Here is a tiny trained network, its code and every weight. The questions are about switching its units off for an input and a class, where a switched-off unit gives its printed mean instead of its output.

import numpy as np


def w(rows, s, z=0):
    codes = np.array(rows[::2]) - 128.0
    scale = np.full(codes.shape[1], s)
    scale[-1] = z or s
    return codes * scale


def f(y):
    return np.maximum(y, 0)


def log_softmax(a):
    a = a - a.max(-1, keepdims=True)
    return a - np.log(np.exp(a).sum(-1, keepdims=True))


def net(x, mask):
    res = np.array(x, float).reshape(1, 7) / 4 @ E
    y = f(res @ A[0][:, :-1].T + A[0][:, -1])
    res = res + np.where(mask, y, B[0][:, -1]) @ B[0][:, :-1]
    return log_softmax(res[-1] @ U[:, :-1].T + U[:, -1])


A, B = {}, {}
E = w([
[129,127,128,129],'x0',
[246,154,119,154],'x1',
[95,171,96,218],'x2',
[117,216,77,53],'x3',
[128,130,130,128],'x4',
[128,127,127,126],'x5',
[131,74,34,122],'x6',
],0.012)
A[0] = w([
[132,124,131,114,76],'neuron 0',
[131,189,198,119,68],'neuron 1',
[171,88,67,121,105],'neuron 2',
[92,177,99,88,69],'neuron 3',
[124,37,190,30,98],'neuron 4',
[125,174,105,107,62],'neuron 5',
[127,37,161,161,104],'neuron 6',
[184,73,142,53,57],'neuron 7',
[139,99,64,121,65],'neuron 8',
[122,107,51,142,77],'neuron 9',
[124,162,177,128,58],'neuron 10',
[143,97,55,113,69],'neuron 11',
[119,160,101,141,57],'neuron 12',
[155,70,72,84,116],'neuron 13',
[238,201,92,130,81],'neuron 14',
[206,139,138,144,55],'neuron 15',
[249,126,113,137,72],'neuron 16',
[129,160,209,140,66],'neuron 17',
[198,126,128,142,73],'neuron 18',
[89,157,190,119,90],'neuron 19',
[143,68,155,164,36],'neuron 20',
[122,173,130,57,127],'neuron 21',
[18,81,132,97,33],'neuron 22',
[96,203,103,90,65],'neuron 23',
[107,77,37,130,81],'neuron 24',
[132,211,87,86,79],'neuron 25',
[127,166,113,105,50],'neuron 26',
[150,98,145,92,75],'neuron 27',
[37,159,99,193,101],'neuron 28',
[145,122,135,88,102],'neuron 29',
[28,126,194,76,86],'neuron 30',
[151,95,146,170,90],'neuron 31',
[124,133,93,242,106],'neuron 32',
[101,181,107,210,58],'neuron 33',
[108,210,87,103,76],'neuron 34',
[128,167,110,107,39],'neuron 35',
[129,78,133,162,39],'neuron 36',
[181,191,205,119,114],'neuron 37',
[129,173,109,101,38],'neuron 38',
[122,162,183,145,68],'neuron 39',
[157,72,40,141,89],'neuron 40',
[132,81,153,161,6],'neuron 41',
[188,160,164,131,120],'neuron 42',
[108,172,98,187,67],'neuron 43',
[134,102,156,76,71],'neuron 44',
[146,218,34,66,98],'neuron 45',
[221,149,135,200,73],'neuron 46',
[126,48,190,237,61],'neuron 47',
],0.013,0.015)
B[0] = w([
[153,118,126,134,128],'neuron 0',
[89,165,228,152,163],'neuron 1',
[98,167,176,184,180],'neuron 2',
[143,73,138,135,168],'neuron 3',
[241,205,115,89,222],'neuron 4',
[132,93,153,96,146],'neuron 5',
[133,59,146,93,204],'neuron 6',
[232,223,116,79,180],'neuron 7',
[89,176,173,154,149],'neuron 8',
[95,189,186,177,160],'neuron 9',
[102,159,190,148,138],'neuron 10',
[94,181,170,162,158],'neuron 11',
[139,136,122,66,135],'neuron 12',
[97,175,173,221,195],'neuron 13',
[38,115,35,78,229],'neuron 14',
[96,133,93,57,165],'neuron 15',
[43,135,60,46,211],'neuron 16',
[85,156,188,154,161],'neuron 17',
[73,132,88,89,164],'neuron 18',
[87,183,157,210,162],'neuron 19',
[146,77,196,97,149],'neuron 20',
[167,68,154,161,198],'neuron 21',
[2,128,6,52,183],'neuron 22',
[133,45,172,104,180],'neuron 23',
[103,198,210,188,181],'neuron 24',
[165,43,191,84,195],'neuron 25',
[128,72,166,87,135],'neuron 26',
[183,163,108,104,145],'neuron 27',
[199,188,92,94,214],'neuron 28',
[155,148,127,130,149],'neuron 29',
[63,148,12,108,203],'neuron 30',
[124,43,154,109,163],'neuron 31',
[235,194,96,79,210],'neuron 32',
[233,213,130,30,177],'neuron 33',
[139,39,165,94,188],'neuron 34',
[133,85,132,88,133],'neuron 35',
[124,80,212,105,138],'neuron 36',
[108,172,186,228,211],'neuron 37',
[126,82,182,77,138],'neuron 38',
[90,147,172,162,148],'neuron 39',
[64,157,232,153,186],'neuron 40',
[134,52,189,100,133],'neuron 41',
[65,136,31,138,193],'neuron 42',
[195,198,144,10,164],'neuron 43',
[194,163,116,95,147],'neuron 44',
[165,43,185,132,245],'neuron 45',
[65,118,95,98,208],'neuron 46',
[131,18,188,81,225],'neuron 47',
],0.0071,0.011)
U = w([
[172,41,176,88,93],'0',
[167,163,99,147,252],'1',
[69,174,51,72,98],'2',
[254,242,122,71,84],'3',
[99,214,206,177,87],'4',
],0.0068,0.02)

Each question gives the input, the list of numbers given to net, and the class t.
The units are the neurons (one row each of A and B). Each row of codes is followed by its name. A weight is (code - 128) times the scale printed after its matrix; where a second scale follows, it is the last column's (A, B and U).
mask holds one flag per neuron, in row order. A switched-off neuron (its flag False) gives its mean, the last column of its row in B, instead of its output. The means were averaged over made-up inputs and are rounded, as every weight is.
A unit's drop is (log p(t) with every unit on - log p(t) with that unit switched off) / (log p(t) with every unit on - log p(t) with every unit switched off).
The circuit of an input: a set's keep is (log p(t) with only the set's units on - log p(t) with every unit switched off) / (log p(t) with every unit on - log p(t) with every unit switched off). Starting from the 12 units with the biggest drops (on a tie, the unit counted first), units are removed one at a time, each time the one whose removal leaves the highest keep (on an exact tie, the one counted first), for as long as the keep stays at least 0.8.
circuit, biggest first: the units of the circuit, biggest drop first
most important unit: the unit with the biggest drop
top k neurons: the k neurons with the biggest drops, biggest first
drop when u is switched off: that unit's drop, to one decimal
input [-7,-1,-6,6,-6,5,-6], class 0: top 3 neurons	[neuron 21; neuron 25; neuron 23]
input [1,-8,5,-2,-5,-6,-7], class 2: circuit, biggest first	[neuron 30]
input [0,-6,-5,-2,3,2,3], class 2: top 2 neurons	[neuron 22; neuron 30]
input [7,-1,4,4,-5,3,3], class 0: circuit, biggest first	[neuron 45; neuron 34; neuron 30]
input [3,4,8,0,5,-7,-6], class 3: top 3 neurons	[neuron 33; neuron 32; neuron 43]
input [4,8,-2,8,-7,1,-1], class 0: circuit, biggest first	[neuron 45; neuron 25]
input [-7,7,-7,7,5,-6,-3], class 0: top 2 neurons	[neuron 45; neuron 25]
input [6,-7,8,-4,4,-1,1], class 3: circuit, biggest first	[neuron 28; neuron 32]
input [5,-7,7,-8,5,5,3], class 0: top 2 neurons	[neuron 47; neuron 6]
input [-2,-2,-8,0,7,-7,7], class 3: top 2 neurons	[neuron 4; neuron 7]
input [8,2,-8,3,-3,-4,3], class 3: top 2 neurons	[neuron 7; neuron 4]
input [-1,4,8,-8,3,-2,7], class 0: top 3 neurons	[neuron 47; neuron 31; neuron 6]
input [-7,-7,2,1,-8,5,-6], class 2: top 2 neurons	[neuron 30; neuron 22]
input [-3,5,4,-4,-8,-1,-4], class 2: most important unit	neuron 46
input [-1,6,-3,5,5,1,0], class 2: top 3 neurons	[neuron 14; neuron 16; neuron 42]
input [-6,2,-5,-5,2,3,7], class 4: top 2 neurons	[neuron 40; neuron 13]
input [8,-3,7,5,-7,-2,1], class 3: top 3 neurons	[neuron 28; neuron 33; neuron 43]
input [-1,-2,-8,6,-2,-1,4], class 3: top 2 neurons	[neuron 4; neuron 7]
input [2,0,8,2,5,1,8], class 3: drop when neuron 28 is switched off	0.2
input [4,-8,-6,-2,-3,6,5], class 2: circuit, biggest first	[neuron 22]
input [1,4,8,0,8,6,1], class 3: drop when neuron 33 is switched off	0.1
input [-4,-8,0,-5,8,-7,-3], class 2: drop when neuron 22 is switched off	0.4
